Below are the code and all the weights of a small trained network. Each question names an input and a class and asks about switching units off, where a switched-off unit gives its printed mean instead of its output.

import numpy as np


def w(rows, s, z=0):
    codes = np.array(rows[::2]) - 128.0
    scale = np.full(codes.shape[1], s)
    scale[-1] = z or s
    return codes * scale


def norm(h):
    return h / np.sqrt((h * h).mean(-1, keepdims=True) + 1e-5)


def f(y):
    return y / 2 * (1 + np.tanh(0.7978845608 * (y + 0.044715 * y**3)))


def log_softmax(a):
    a = a - a.max(-1, keepdims=True)
    return a - np.log(np.exp(a).sum(-1, keepdims=True))


def net(x, mask):
    res = np.array(x, float).reshape(1, 4) / 4 @ E
    u = 0
    for l in range(2):
        y = f(norm(res) @ A[l][:, :-1].T + A[l][:, -1])
        res = res + np.where(mask[u : u + 6], y, B[l][:, -1]) @ B[l][:, :-1]
        u += 6
    return log_softmax(norm(res)[-1] @ U[:, :-1].T + U[:, -1])


A, B = {}, {}
E = w([
[132,170,191,128,78,87,74,200,123],'x0',
[172,217,166,60,124,169,168,141,207],'x1',
[153,117,164,125,165,166,88,139,123],'x2',
[125,153,162,2,96,115,108,45,13],'x3',
],0.0088)
A[0] = w([
[165,99,92,153,102,157,133,178,167,96],'0.n0',
[137,63,96,54,146,151,178,157,121,3],'0.n1',
[80,53,89,107,166,137,164,14,170,99],'0.n2',
[162,124,138,212,120,131,131,135,174,147],'0.n3',
[57,136,38,74,85,1,200,154,162,51],'0.n4',
[123,46,251,111,226,219,34,120,149,90],'0.n5',
],0.0072,0.0033)
B[0] = w([
[117,152,57,105,160,128,130,95,49,187],'0.n0',
[11,139,255,186,134,49,227,141,114,120],'0.n1',
[205,165,204,212,108,189,108,158,75,254],'0.n2',
[103,154,167,49,180,158,50,87,110,234],'0.n3',
[159,207,38,121,144,73,136,220,68,209],'0.n4',
[144,221,4,168,54,2,242,168,101,223],'0.n5',
],0.0093,0.0035)
A[1] = w([
[105,8,115,188,127,57,109,116,59,144],'1.n0',
[110,147,92,189,173,157,136,188,208,32],'1.n1',
[55,111,111,224,254,136,154,242,218,76],'1.n2',
[253,149,135,72,154,71,87,59,25,150],'1.n3',
[174,152,94,104,168,164,165,57,143,252],'1.n4',
[46,154,201,123,65,68,57,204,137,97],'1.n5',
],0.0074,0.0026)
B[1] = w([
[193,178,164,9,75,167,175,151,231,194],'1.n0',
[115,92,154,121,97,104,161,82,101,169],'1.n1',
[89,144,161,85,150,62,101,100,79,205],'1.n2',
[73,108,109,175,214,91,98,132,172,254],'1.n3',
[150,63,127,154,60,129,77,180,124,200],'1.n4',
[173,41,127,242,142,207,184,85,91,186],'1.n5',
],0.011,0.0076)
U = w([
[58,132,176,110,173,88,79,77,100,141],'0',
[165,179,80,141,136,72,150,176,78,125],'1',
[160,94,174,203,121,182,154,121,78,143],'2',
[156,124,158,65,73,149,130,156,189,155],'3',
[116,135,86,172,157,154,106,175,156,175],'4',
[7,118,87,134,81,206,167,111,147,4],'5',
[34,122,85,144,73,190,142,93,155,7],'6',
[48,127,100,134,100,188,159,107,142,7],'7',
],0.021,0.012)

Each question gives the input, the list of numbers given to net, and the class t.
The units are the neurons (one row each of A and B). Each row of codes is followed by its name. A weight is (code - 128) times the scale printed after its matrix; where a second scale follows, it is the last column's (A, B and U).
mask holds one flag per neuron, layer by layer. A switched-off neuron (its flag False) gives its mean, the last column of its row in B, instead of its output. The means were averaged over made-up inputs and are rounded, as every weight is.
A unit's drop is (log p(t) with every unit on - log p(t) with that unit switched off) / (log p(t) with every unit on - log p(t) with every unit switched off).
The circuit of an input: a set's keep is (log p(t) with only the set's units on - log p(t) with every unit switched off) / (log p(t) with every unit on - log p(t) with every unit switched off). Starting from all 12 units, units are removed one at a time, each time the one whose removal leaves the highest keep (on an exact tie, the one counted first), for as long as the keep stays at least 0.8.
units of the circuit, in order: the units of the circuit, biggest drop first
top k neurons: the k neurons with the biggest drops, biggest first
top k neurons in layer l: the k neurons of layer l with the biggest drops, biggest first
input [5,-1,2,3], class 2: top neuron in layer 1	(1.n5)
input [6,-7,-3,-1], class 3: top 2 neurons	(1.n0, 0.n2)
input [-5,5,-1,-5], class 0: top 2 neurons in layer 1	(1.n2, 1.n0)
input [-6,-8,-5,-1], class 3: top 2 neurons	(1.n0, 1.n5)
input [-4,0,-5,-2], class 1: top 2 neurons	(0.n4, 1.n5)
input [-8,-1,7,-7], class 2: top 3 neurons in layer 0	(0.n2, 0.n0, 0.n4)
input [6,-7,-8,5], class 1: top 2 neurons	(0.n4, 1.n0)
input [0,7,-5,-7], class 0: top 4 neurons	(1.n2, 1.n0, 0.n5, 1.n1)
input [3,7,5,8], class 0: top 2 neurons	(1.n3, 1.n0)
input [0,-7,-6,4], class 3: top 2 neurons	(1.n0, 0.n5)
input [0,-4,8,6], class 1: top 2 neurons	(0.n5, 0.n3)
input [8,6,0,8], class 0: top 2 neurons in layer 1	(1.n0, 1.n3)
input [-5,-7,-6,-1], class 3: top 3 neurons	(1.n0, 0.n5, 1.n5)
input [6,0,0,3], class 2: units of the circuit, in order	(1.n5)
input [-8,2,1,-7], class 2: top 2 neurons in layer 0	(0.n2, 0.n0)
input [-5,1,-2,-4], class 2: top 2 neurons in layer 1	(1.n3, 1.n4)
input [-6,1,-4,-6], class 0: top 4 neurons	(1.n2, 1.n5, 0.n5, 0.n3)
input [-5,1,8,-7], class 1: top 2 neurons in layer 1	(1.n3, 1.n4)
input [-3,-6,-6,-7], class 0: top 2 neurons in layer 0	(0.n5, 0.n3)
input [-3,-7,7,2], class 1: top 2 neurons in layer 0	(0.n5, 0.n2)
input [2,4,-3,5], class 0: top 2 neurons in layer 1	(1.n0, 1.n3)
input [-7,4,-5,1], class 2: top 2 neurons in layer 0	(0.n2, 0.n5)
input [2,5,-4,7], class 0: units of the circuit, in order	(1.n3)
